Below are the code and all the weights of a small trained network. Each question names an input and a class and asks about switching units off, where a switched-off unit gives its printed mean instead of its output.

import numpy as np


def w(rows, s, z=0):
    codes = np.array(rows[::2]) - 128.0
    scale = np.full(codes.shape[1], s)
    scale[-1] = z or s
    return codes * scale


def f(y):
    return y / 2 * (1 + np.tanh(0.7978845608 * (y + 0.044715 * y**3)))


def log_softmax(a):
    a = a - a.max(-1, keepdims=True)
    return a - np.log(np.exp(a).sum(-1, keepdims=True))


def net(x, mask):
    res = np.array(x, float).reshape(1, 4) / 4 @ E
    y = f(res @ A[0][:, :-1].T + A[0][:, -1])
    res = res + np.where(mask, y, B[0][:, -1]) @ B[0][:, :-1]
    return log_softmax(res[-1] @ U[:, :-1].T + U[:, -1])


A, B = {}, {}
E = w([
[113,93,248,181,112],'x0',
[127,129,129,128,130],'x1',
[134,105,156,31,102],'x2',
[210,25,89,127,162],'x3',
],0.016)
A[0] = w([
[142,69,237,141,124,38],'N0',
[144,96,67,52,131,99],'N1',
[95,220,140,80,90,79],'N2',
[147,141,64,228,179,40],'N3',
[128,137,60,253,164,188],'N4',
[173,108,130,150,127,168],'N5',
[118,194,52,123,147,51],'N6',
[110,124,174,71,99,21],'N7',
[71,176,191,252,95,132],'N8',
[176,147,144,141,148,88],'N9',
[150,81,102,94,76,82],'N10',
[167,94,193,135,98,17],'N11',
[146,72,233,144,112,139],'N12',
[175,45,119,177,157,5],'N13',
[64,206,143,76,76,158],'N14',
[200,77,131,164,150,198],'N15',
],0.015,0.016)
B[0] = w([
[52,168,42,69,101,186],'N0',
[160,42,141,70,196,193],'N1',
[34,76,56,60,131,190],'N2',
[88,76,28,37,153,177],'N3',
[57,164,147,156,37,235],'N4',
[108,104,119,117,150,171],'N5',
[116,182,189,202,55,173],'N6',
[121,121,178,180,76,144],'N7',
[254,115,250,109,195,250],'N8',
[129,147,153,118,119,127],'N9',
[161,142,129,88,175,154],'N10',
[98,116,64,99,153,147],'N11',
[96,141,121,185,71,216],'N12',
[126,196,180,205,22,167],'N13',
[85,134,93,168,70,224],'N14',
[103,114,87,115,181,217],'N15',
],0.013,0.024)
U = w([
[102,140,190,217,42,172],'0',
[87,115,58,88,126,187],'1',
[249,106,221,127,239,9],'2',
],0.014,0.0016)

Each question gives the input, the list of numbers given to net, and the class t.
The units are the neurons (one row each of A and B). Each row of codes is followed by its name. A weight is (code - 128) times the scale printed after its matrix; where a second scale follows, it is the last column's (A, B and U).
mask holds one flag per neuron, in row order. A switched-off neuron (its flag False) gives its mean, the last column of its row in B, instead of its output. The means were averaged over made-up inputs and are rounded, as every weight is.
A unit's drop is (log p(t) with every unit on - log p(t) with that unit switched off) / (log p(t) with every unit on - log p(t) with every unit switched off).
The circuit of an input: a set's keep is (log p(t) with only the set's units on - log p(t) with every unit switched off) / (log p(t) with every unit on - log p(t) with every unit switched off). Starting from the 12 units with the biggest drops (on a tie, the unit counted first), units are removed one at a time, each time the one whose removal leaves the highest keep (on an exact tie, the one counted first), for as long as the keep stays at least 0.8.
units of the circuit, in order: the units of the circuit, biggest drop first
top k neurons: the k neurons with the biggest drops, biggest first
drop of u: that unit's drop, to one decimal
input [7,-8,5,8], class 1: units of the circuit, in order => (N0)
input [-6,-4,-8,-1], class 0: top 2 neurons => (N6; N4)
input [-8,6,0,-3], class 0: top 4 neurons => (N6; N3; N15; N0)
input [1,2,0,6], class 0: top 2 neurons => (N8; N13)
input [3,-8,0,-4], class 2: top 2 neurons => (N8; N4)
input [5,8,4,1], class 1: top 3 neurons => (N0; N4; N13)
input [6,6,2,7], class 1: top 3 neurons => (N0; N15; N11)
input [8,-7,8,2], class 1: top 2 neurons => (N0; N11)
input [0,2,2,-7], class 1: top 3 neurons => (N2; N4; N6)
input [8,5,2,6], class 1: top 2 neurons => (N0; N11)
input [8,-5,4,8], class 1: top 3 neurons => (N0; N11; N15)
input [1,1,-1,-2], class 2: top 2 neurons => (N4; N12)
input [-2,1,1,1], class 2: drop of N2 => 0.5
input [4,-5,4,4], class 1: drop of N7 => 0.0
input [-7,2,-4,-4], class 0: units of the circuit, in order => (N6)
input [-6,8,-4,-5], class 0: drop of N6 => 1.1
